Below are the code and all the weights of a small trained network. Each question names an input and a class and asks about switching units off, where a switched-off unit gives its printed mean instead of its output.

import numpy as np


def w(rows, s, z=0):
    codes = np.array(rows[::2]) - 128.0
    scale = np.full(codes.shape[1], s)
    scale[-1] = z or s
    return codes * scale


def norm(h):
    return h / np.sqrt((h * h).mean(-1, keepdims=True) + 1e-5)


def f(y):
    return y / 2 * (1 + np.tanh(0.7978845608 * (y + 0.044715 * y**3)))


def log_softmax(a):
    a = a - a.max(-1, keepdims=True)
    return a - np.log(np.exp(a).sum(-1, keepdims=True))


def net(x, mask):
    res = np.array(x, float).reshape(1, 3) / 4 @ E
    u = 0
    for l in range(4):
        y = f(norm(res) @ A[l][:, :-1].T + A[l][:, -1])
        res = res + np.where(mask[u : u + 10], y, B[l][:, -1]) @ B[l][:, :-1]
        u += 10
    return log_softmax(norm(res)[-1] @ U[:, :-1].T + U[:, -1])


A, B = {}, {}
E = w([
[135,134,192,235,147,158,80,150,208,237,111,193],'x0',
[127,111,120,125,89,153,135,133,95,151,67,109],'x1',
[167,134,144,147,59,201,119,106,104,127,250,11],'x2',
],0.02)
A[0] = w([
[140,125,102,106,115,135,142,129,111,113,152,102,102],'L0N0',
[136,131,128,131,100,140,132,134,104,90,165,98,44],'L0N1',
[123,131,134,131,35,182,129,122,89,178,65,89,11],'L0N2',
[127,134,144,124,108,132,110,121,96,77,135,105,62],'L0N3',
[126,141,133,130,171,119,129,118,166,112,251,145,25],'L0N4',
[144,140,126,133,123,163,123,121,148,206,155,118,78],'L0N5',
[127,130,125,127,132,126,131,129,130,127,127,129,2],'L0N6',
[126,128,145,155,114,149,123,132,147,185,153,123,63],'L0N7',
[134,134,129,130,131,125,122,127,126,123,125,130,9],'L0N8',
[122,125,134,145,91,168,130,130,144,211,190,120,133],'L0N9',
],0.027,0.0081)
B[0] = w([
[120,140,132,132,99,137,151,135,145,138,144,173,186],'L0N0',
[127,138,135,96,122,124,101,62,129,138,114,105,192],'L0N1',
[145,58,119,128,175,83,104,178,99,149,159,111,202],'L0N2',
[114,138,124,144,104,130,158,122,138,116,134,170,172],'L0N3',
[140,59,119,132,166,88,108,179,105,143,146,106,215],'L0N4',
[110,127,96,136,84,162,157,156,141,136,134,175,207],'L0N5',
[224,139,3,74,163,142,132,163,154,118,135,171,121],'L0N6',
[101,121,105,137,94,148,157,157,140,136,134,177,206],'L0N7',
[214,111,32,114,146,112,144,149,142,142,137,150,121],'L0N8',
[146,167,161,104,136,116,103,46,135,122,114,95,249],'L0N9',
],0.047,0.022)
A[1] = w([
[156,143,91,97,178,95,147,146,117,111,62,161,74],'L1N0',
[105,110,82,100,95,113,185,143,101,69,149,159,74],'L1N1',
[6,123,254,183,90,165,128,165,70,111,181,53,71],'L1N2',
[145,118,66,62,84,131,167,135,82,46,173,88,77],'L1N3',
[157,146,85,104,183,127,110,146,139,149,66,171,38],'L1N4',
[72,161,159,126,155,128,124,112,123,102,69,117,101],'L1N5',
[112,121,68,74,103,116,179,139,69,56,138,123,15],'L1N6',
[169,183,106,160,196,127,132,120,192,77,176,128,22],'L1N7',
[148,74,102,141,167,102,133,195,84,109,143,93,104],'L1N8',
[130,143,101,113,100,146,163,131,98,75,171,106,1],'L1N9',
],0.041,0.0044)
B[1] = w([
[151,89,149,191,209,80,79,114,175,54,123,127,211],'L1N0',
[77,120,77,45,91,135,126,127,129,142,101,175,222],'L1N1',
[104,165,102,10,117,164,68,144,37,251,104,167,135],'L1N2',
[113,80,155,233,84,118,162,161,189,138,193,116,188],'L1N3',
[125,100,151,183,117,76,133,47,219,116,169,74,191],'L1N4',
[166,214,195,92,153,132,116,80,132,88,107,133,193],'L1N5',
[105,93,63,203,65,107,199,153,150,128,181,112,200],'L1N6',
[84,127,103,209,194,109,120,139,94,121,149,122,129],'L1N7',
[158,157,157,120,220,97,120,207,31,176,160,114,254],'L1N8',
[135,161,113,143,103,214,178,156,117,104,135,156,147],'L1N9',
],0.026,0.023)
A[2] = w([
[109,139,100,30,145,112,94,109,91,125,78,162,254],'L2N0',
[142,80,140,150,150,116,125,177,134,141,121,85,88],'L2N1',
[160,134,165,217,155,157,104,168,189,208,77,194,82],'L2N2',
[159,151,105,121,117,191,138,165,80,128,103,68,19],'L2N3',
[126,72,132,169,96,105,159,81,164,119,115,112,133],'L2N4',
[113,96,54,79,93,127,117,126,152,71,98,82,164],'L2N5',
[176,181,119,124,111,185,138,136,120,110,139,115,122],'L2N6',
[147,142,92,106,68,154,168,114,62,114,191,48,34],'L2N7',
[157,60,124,169,149,97,125,162,133,116,155,104,124],'L2N8',
[169,118,122,125,86,197,97,117,110,122,194,3,105],'L2N9',
],0.044,0.0031)
B[2] = w([
[173,186,140,71,127,142,136,118,80,138,99,97,158],'L2N0',
[121,104,90,104,151,83,123,167,96,124,101,133,195],'L2N1',
[79,98,84,160,93,137,172,168,136,113,172,157,211],'L2N2',
[132,112,106,9,99,133,86,87,138,139,124,136,133],'L2N3',
[137,164,142,77,91,181,127,107,87,131,108,114,253],'L2N4',
[136,174,160,135,169,167,122,174,100,178,118,177,150],'L2N5',
[117,149,139,132,122,126,67,120,129,168,119,147,129],'L2N6',
[121,117,129,186,185,121,102,116,186,81,108,139,177],'L2N7',
[130,106,122,130,173,138,93,145,92,164,137,112,239],'L2N8',
[92,151,158,215,192,66,139,119,193,4,132,118,177],'L2N9',
],0.033,0.032)
A[3] = w([
[151,52,139,109,109,147,129,156,174,95,31,88,12],'L3N0',
[161,95,75,128,109,129,89,147,173,106,28,83,93],'L3N1',
[202,104,64,163,116,153,148,137,146,139,28,36,56],'L3N2',
[200,67,99,121,99,130,150,176,185,121,21,41,3],'L3N3',
[200,39,97,124,91,114,160,166,240,137,21,87,70],'L3N4',
[210,69,101,129,83,153,158,161,194,132,61,67,27],'L3N5',
[181,67,107,154,118,151,110,179,197,141,13,72,104],'L3N6',
[197,72,86,144,109,171,144,137,144,145,2,63,118],'L3N7',
[156,90,90,141,90,114,161,161,174,150,23,58,64],'L3N8',
[184,109,90,166,92,138,92,176,173,130,27,78,139],'L3N9',
],0.03,0.0036)
B[3] = w([
[148,86,117,94,163,135,147,125,134,97,138,168,140],'L3N0',
[154,120,141,122,111,94,132,58,121,133,147,107,131],'L3N1',
[138,187,159,131,130,61,103,140,253,151,149,73,54],'L3N2',
[163,154,142,183,95,107,193,139,121,157,167,83,68],'L3N3',
[132,83,73,223,104,93,161,223,151,108,193,89,46],'L3N4',
[117,95,71,180,139,58,94,102,121,118,183,63,50],'L3N5',
[121,122,233,128,135,104,206,137,207,108,87,172,2],'L3N6',
[108,73,150,115,64,128,123,130,137,115,184,103,102],'L3N7',
[83,169,90,135,137,83,144,123,126,108,94,159,41],'L3N8',
[154,125,159,121,102,105,191,133,101,70,99,124,5],'L3N9',
],0.034,0.00038)
U = w([
[64,116,87,155,29,195,186,157,164,135,160,200,127],'0',
[121,166,188,171,143,111,97,46,181,34,141,91,127],'1',
[100,55,98,174,191,70,98,205,98,137,177,120,138],'2',
[157,169,130,53,123,131,117,143,76,173,102,137,254],'3',
[253,69,110,150,52,141,145,184,203,124,78,56,5],'4',
[239,89,91,167,64,131,142,177,204,136,61,77,7],'5',
],0.014,0.0065)

Each question gives the input, the list of numbers given to net, and the class t.
The units are the neurons (one row each of A and B). Each row of codes is followed by its name. A weight is (code - 128) times the scale printed after its matrix; where a second scale follows, it is the last column's (A, B and U).
mask holds one flag per neuron, layer by layer. A switched-off neuron (its flag False) gives its mean, the last column of its row in B, instead of its output. The means were averaged over made-up inputs and are rounded, as every weight is.
A unit's drop is (log p(t) with every unit on - log p(t) with that unit switched off) / (log p(t) with every unit on - log p(t) with every unit switched off).
unit that matters most: the unit with the biggest drop
top k neurons: the k neurons with the biggest drops, biggest first
top k neurons in layer l: the k neurons of layer l with the biggest drops, biggest first
drop of u: that unit's drop, to one decimal
input [-7,3,7], class 0: top 4 neurons : L0N9; L0N3; L0N0; L1N1
input [-6,-3,5], class 0: unit that matters most : L0N9
input [1,-3,3], class 3: top 2 neurons in layer 0 : L0N7; L0N1
input [3,7,-7], class 1: top 3 neurons : L0N4; L0N2; L0N5
input [-1,4,5], class 1: top 3 neurons : L0N1; L0N4; L1N1
input [-4,0,-5], class 1: top 2 neurons : L0N5; L0N7
input [-3,0,-1], class 3: top 2 neurons in layer 0 : L0N5; L0N7
input [3,0,-1], class 3: top 2 neurons : L1N3; L2N0
input [-4,-2,3], class 0: top 3 neurons : L0N3; L0N9; L0N0
input [2,-2,0], class 3: top 2 neurons : L0N5; L0N7
input [3,1,-2], class 3: top 2 neurons : L2N0; L1N3
input [-8,0,-6], class 0: top 3 neurons : L0N4; L0N2; L0N9
input [-7,7,8], class 1: top 2 neurons : L0N1; L0N7
input [5,-2,-4], class 0: unit that matters most : L0N4
input [-4,-1,-5], class 1: top 2 neurons : L0N5; L0N7
input [-8,-3,8], class 0: top 4 neurons : L0N9; L0N3; L0N0; L1N1
input [3,3,-4], class 1: top 3 neurons in layer 1 : L1N5; L1N4; L1N1
input [6,0,5], class 0: top 2 neurons : L0N5; L0N7
input [-6,-5,-8], class 1: top 2 neurons in layer 1 : L1N5; L1N0
input [-4,3,6], class 1: unit that matters most : L0N1
input [2,6,-8], class 1: drop of L0N2 : 0.9
input [6,-3,-7], class 1: drop of L0N2 : 1.3
input [7,0,3], class 0: drop of L0N7 : 0.1
input [-7,-2,-1], class 0: drop of L0N9 : 0.4
